Below are the code and all the weights of a small trained network. Each question names an input and a class and asks about switching units off, where a switched-off unit gives its printed mean instead of its output.

import numpy as np


def w(rows, s, z=0):
    codes = np.array(rows[::2]) - 128.0
    scale = np.full(codes.shape[1], s)
    scale[-1] = z or s
    return codes * scale


def norm(h):
    return h / np.sqrt((h * h).mean(-1, keepdims=True) + 1e-5)


def f(y):
    return np.maximum(y, 0)


def log_softmax(a):
    a = a - a.max(-1, keepdims=True)
    return a - np.log(np.exp(a).sum(-1, keepdims=True))


def net(x, mask):
    res = np.array(x, float).reshape(1, 4) / 4 @ E
    u = 0
    for l in range(3):
        y = f(norm(res) @ A[l][:, :-1].T + A[l][:, -1])
        res = res + np.where(mask[u : u + 13], y, B[l][:, -1]) @ B[l][:, :-1]
        u += 13
    return log_softmax(norm(res)[-1] @ U[:, :-1].T + U[:, -1])


A, B = {}, {}
E = w([
[23,142,190,203,12,147,156,206,106],'x0',
[35,67,198,22,115,173,127,58,191],'x1',
[76,146,2,119,27,32,106,75,214],'x2',
[153,123,182,216,161,108,230,68,171],'x3',
],0.0054)
A[0] = w([
[214,142,84,23,205,62,110,85,203,39],'L0N1',
[104,138,74,69,139,216,83,155,71,5],'L0N2',
[155,160,132,141,212,137,142,42,138,144],'L0N3',
[107,158,51,30,144,50,43,136,80,103],'L0N4',
[171,169,169,119,133,82,182,30,138,122],'L0N5',
[133,173,83,118,18,22,79,50,176,93],'L0N6',
[114,80,126,68,121,99,127,73,78,65],'L0N7',
[65,119,153,59,174,114,70,61,190,67],'L0N8',
[230,154,148,121,84,180,157,181,226,106],'L0N9',
[145,100,88,126,61,81,120,40,162,67],'L0N10',
[159,94,88,117,118,110,87,98,124,62],'L0N11',
[163,82,179,184,155,254,196,244,62,30],'L0N12',
[223,231,50,216,149,11,72,136,102,26],'L0N13',
],0.0064,0.0025)
B[0] = w([
[81,96,91,172,121,163,65,54,99,237],'L0N1',
[186,101,174,107,1,89,150,89,81,177],'L0N2',
[133,139,165,142,100,143,81,106,91,198],'L0N3',
[125,156,135,109,132,112,190,90,76,233],'L0N4',
[159,128,57,90,47,77,165,89,83,191],'L0N5',
[146,184,188,107,172,53,91,191,138,253],'L0N6',
[170,106,103,133,164,160,173,137,57,160],'L0N7',
[78,61,105,142,170,126,117,179,172,210],'L0N8',
[112,60,139,94,127,120,152,103,159,142],'L0N9',
[130,143,183,98,192,66,134,140,158,203],'L0N10',
[198,183,129,150,144,129,112,114,94,161],'L0N11',
[153,137,133,102,135,86,102,130,167,243],'L0N12',
[117,73,87,113,152,167,149,191,131,229],'L0N13',
],0.0086,0.006)
A[1] = w([
[31,57,161,69,162,125,133,49,230,104],'L1N1',
[113,116,162,143,67,77,161,113,103,114],'L1N2',
[67,193,179,189,23,235,64,175,155,108],'L1N3',
[37,40,71,118,120,167,156,160,182,89],'L1N4',
[184,145,87,102,86,61,245,48,159,100],'L1N5',
[189,34,121,91,77,68,118,254,206,113],'L1N6',
[30,247,168,194,102,130,132,157,187,142],'L1N7',
[140,175,30,117,163,89,161,144,177,234],'L1N8',
[103,86,165,90,119,85,75,94,152,180],'L1N9',
[187,120,251,138,140,201,22,100,122,110],'L1N10',
[91,148,163,198,26,177,106,152,194,2],'L1N11',
[93,73,73,63,157,57,232,147,40,190],'L1N12',
[46,121,189,189,80,81,95,181,112,128],'L1N13',
],0.0065,0.0023)
B[1] = w([
[197,109,92,115,122,197,181,221,125,244],'L1N1',
[148,129,131,192,79,141,155,86,111,190],'L1N2',
[201,101,71,145,168,63,147,70,101,183],'L1N3',
[141,97,126,119,149,209,187,187,118,165],'L1N4',
[10,136,223,110,85,128,165,125,86,189],'L1N5',
[139,163,143,121,173,209,159,75,166,248],'L1N6',
[106,109,90,87,196,121,24,45,125,220],'L1N7',
[117,87,196,119,167,187,99,157,173,204],'L1N8',
[181,177,124,181,116,147,135,175,86,236],'L1N9',
[149,147,167,138,254,39,44,150,135,212],'L1N10',
[130,80,51,158,151,118,41,103,104,168],'L1N11',
[145,161,173,172,73,170,143,135,139,254],'L1N12',
[154,122,61,112,145,174,138,66,90,237],'L1N13',
],0.0079,0.0057)
A[2] = w([
[73,113,191,204,120,119,177,88,136,95],'L2N1',
[162,93,68,120,10,148,126,66,140,143],'L2N2',
[116,138,105,131,146,136,85,16,42,254],'L2N3',
[107,157,66,131,138,124,122,66,175,88],'L2N4',
[175,151,187,120,109,124,66,147,103,109],'L2N5',
[96,78,173,41,138,178,160,115,107,34],'L2N6',
[176,170,42,181,137,173,178,163,115,121],'L2N7',
[39,160,84,124,93,138,142,122,168,165],'L2N8',
[54,137,98,89,132,50,122,153,177,121],'L2N9',
[152,93,193,153,151,158,147,157,46,232],'L2N10',
[75,134,90,123,88,90,88,162,240,82],'L2N11',
[67,102,223,224,99,117,188,61,125,55],'L2N12',
[141,152,147,122,1,103,108,151,95,213],'L2N13',
],0.0088,0.002)
B[2] = w([
[153,162,113,56,83,111,177,147,82,160],'L2N1',
[124,147,157,117,151,99,117,107,107,169],'L2N2',
[119,113,137,176,109,145,148,70,106,255],'L2N3',
[163,101,128,129,196,159,105,126,77,155],'L2N4',
[112,148,132,103,144,62,164,111,167,188],'L2N5',
[151,139,81,153,85,112,176,164,142,160],'L2N6',
[104,46,128,124,118,173,176,160,163,183],'L2N7',
[179,127,168,87,152,97,127,177,127,138],'L2N8',
[161,126,254,151,155,102,80,186,155,150],'L2N9',
[59,159,120,123,78,123,143,168,174,235],'L2N10',
[200,103,175,95,158,25,106,141,142,141],'L2N11',
[111,152,125,60,67,134,130,138,70,174],'L2N12',
[72,139,156,32,75,132,181,112,78,163],'L2N13',
],0.0096)
U = w([
[176,178,255,106,221,29,94,181,157,197],'0',
[145,36,65,139,135,197,224,253,172,192],'1',
[167,64,62,182,171,147,105,9,28,172],'2',
[107,191,172,54,44,93,219,127,41,182],'3',
[92,180,165,131,133,167,187,120,164,174],'4',
[94,230,81,171,80,161,85,85,242,2],'5',
[114,223,91,166,65,170,56,107,214,2],'6',
[7,185,92,203,79,132,26,127,234,2],'7',
],0.0099,0.0051)

Each question gives the input, the list of numbers given to net, and the class t.
The units are the neurons (one row each of A and B). Each row of codes is followed by its name. A weight is (code - 128) times the scale printed after its matrix; where a second scale follows, it is the last column's (A, B and U).
mask holds one flag per neuron, layer by layer. A switched-off neuron (its flag False) gives its mean, the last column of its row in B, instead of its output. The means were averaged over made-up inputs and are rounded, as every weight is.
A unit's drop is (log p(t) with every unit on - log p(t) with that unit switched off) / (log p(t) with every unit on - log p(t) with every unit switched off).
The circuit of an input: a set's keep is (log p(t) with only the set's units on - log p(t) with every unit switched off) / (log p(t) with every unit on - log p(t) with every unit switched off). Starting from the 12 units with the biggest drops (on a tie, the unit counted first), units are removed one at a time, each time the one whose removal leaves the highest keep (on an exact tie, the one counted first), for as long as the keep stays at least 0.8.
circuit, biggest first: the units of the circuit, biggest drop first
unit that matters most: the unit with the biggest drop
top k neurons: the k neurons with the biggest drops, biggest first
top k neurons in layer l: the k neurons of layer l with the biggest drops, biggest first
drop when u is switched off: that unit's drop, to one decimal
input [-1,5,4,-1], class 1: unit that matters most : L0N8
input [-5,5,-5,8], class 3: circuit, biggest first : [L0N5 L1N5]
input [7,-5,-1,7], class 2: top 3 neurons in layer 1 : [L1N7 L1N11 L1N13]
input [-4,-5,-4,7], class 3: top 3 neurons : [L0N5 L1N5 L0N6]
input [3,4,-3,-4], class 1: top 4 neurons : [L0N6 L0N3 L0N4 L0N5]
input [-8,4,-7,-8], class 2: top 3 neurons : [L0N1 L0N6 L2N3]
input [-4,-7,-5,-8], class 3: circuit, biggest first : [L0N2 L0N4]
input [2,-6,-5,7], class 3: top 4 neurons : [L0N6 L1N1 L0N8 L2N12]
input [3,-7,-8,-4], class 0: top 2 neurons : [L0N12 L1N10]
input [-8,-8,7,0], class 1: top 2 neurons in layer 0 : [L0N13 L0N12]
input [-4,-7,6,7], class 1: top 2 neurons : [L0N13 L0N4]
input [3,-8,7,7], class 1: top 3 neurons : [L0N13 L1N6 L0N12]
input [8,5,7,1], class 2: top 2 neurons : [L1N13 L1N7]
input [2,0,4,0], class 0: circuit, biggest first : [L0N6]
input [-4,6,2,8], class 3: circuit, biggest first : [L1N5 L2N12]
input [6,5,-7,-3], class 0: top 2 neurons : [L1N10 L0N12]
input [-6,4,-5,-2], class 2: top 3 neurons in layer 0 : [L0N1 L0N6 L0N10]
input [4,0,-4,2], class 0: top 2 neurons : [L0N12 L1N10]
input [2,-6,-2,6], class 1: top 2 neurons : [L0N13 L0N4]
input [-4,-7,-6,8], class 3: top 4 neurons : [L0N5 L0N6 L1N1 L1N5]
input [-5,3,3,3], class 2: circuit, biggest first : [L0N1]
input [-7,-5,0,8], class 3: top 4 neurons : [L0N5 L1N5 L1N7 L1N13]
input [8,-7,7,-4], class 2: top 3 neurons : [L1N7 L1N13 L0N12]
input [-6,-5,3,8], class 3: top 2 neurons : [L0N5 L1N5]
input [5,1,8,8], class 0: top 2 neurons in layer 1 : [L1N7 L1N12]
input [4,2,-2,0], class 2: top 2 neurons in layer 0 : [L0N13 L0N8]
input [0,-8,3,4], class 1: circuit, biggest first : [L0N13]
input [2,-1,-7,4], class 0: drop when L1N10 is switched off : 0.1
input [5,4,8,0], class 0: drop when L0N6 is switched off : 0.8
input [8,-5,-5,-4], class 2: drop when L0N1 is switched off : 0.0
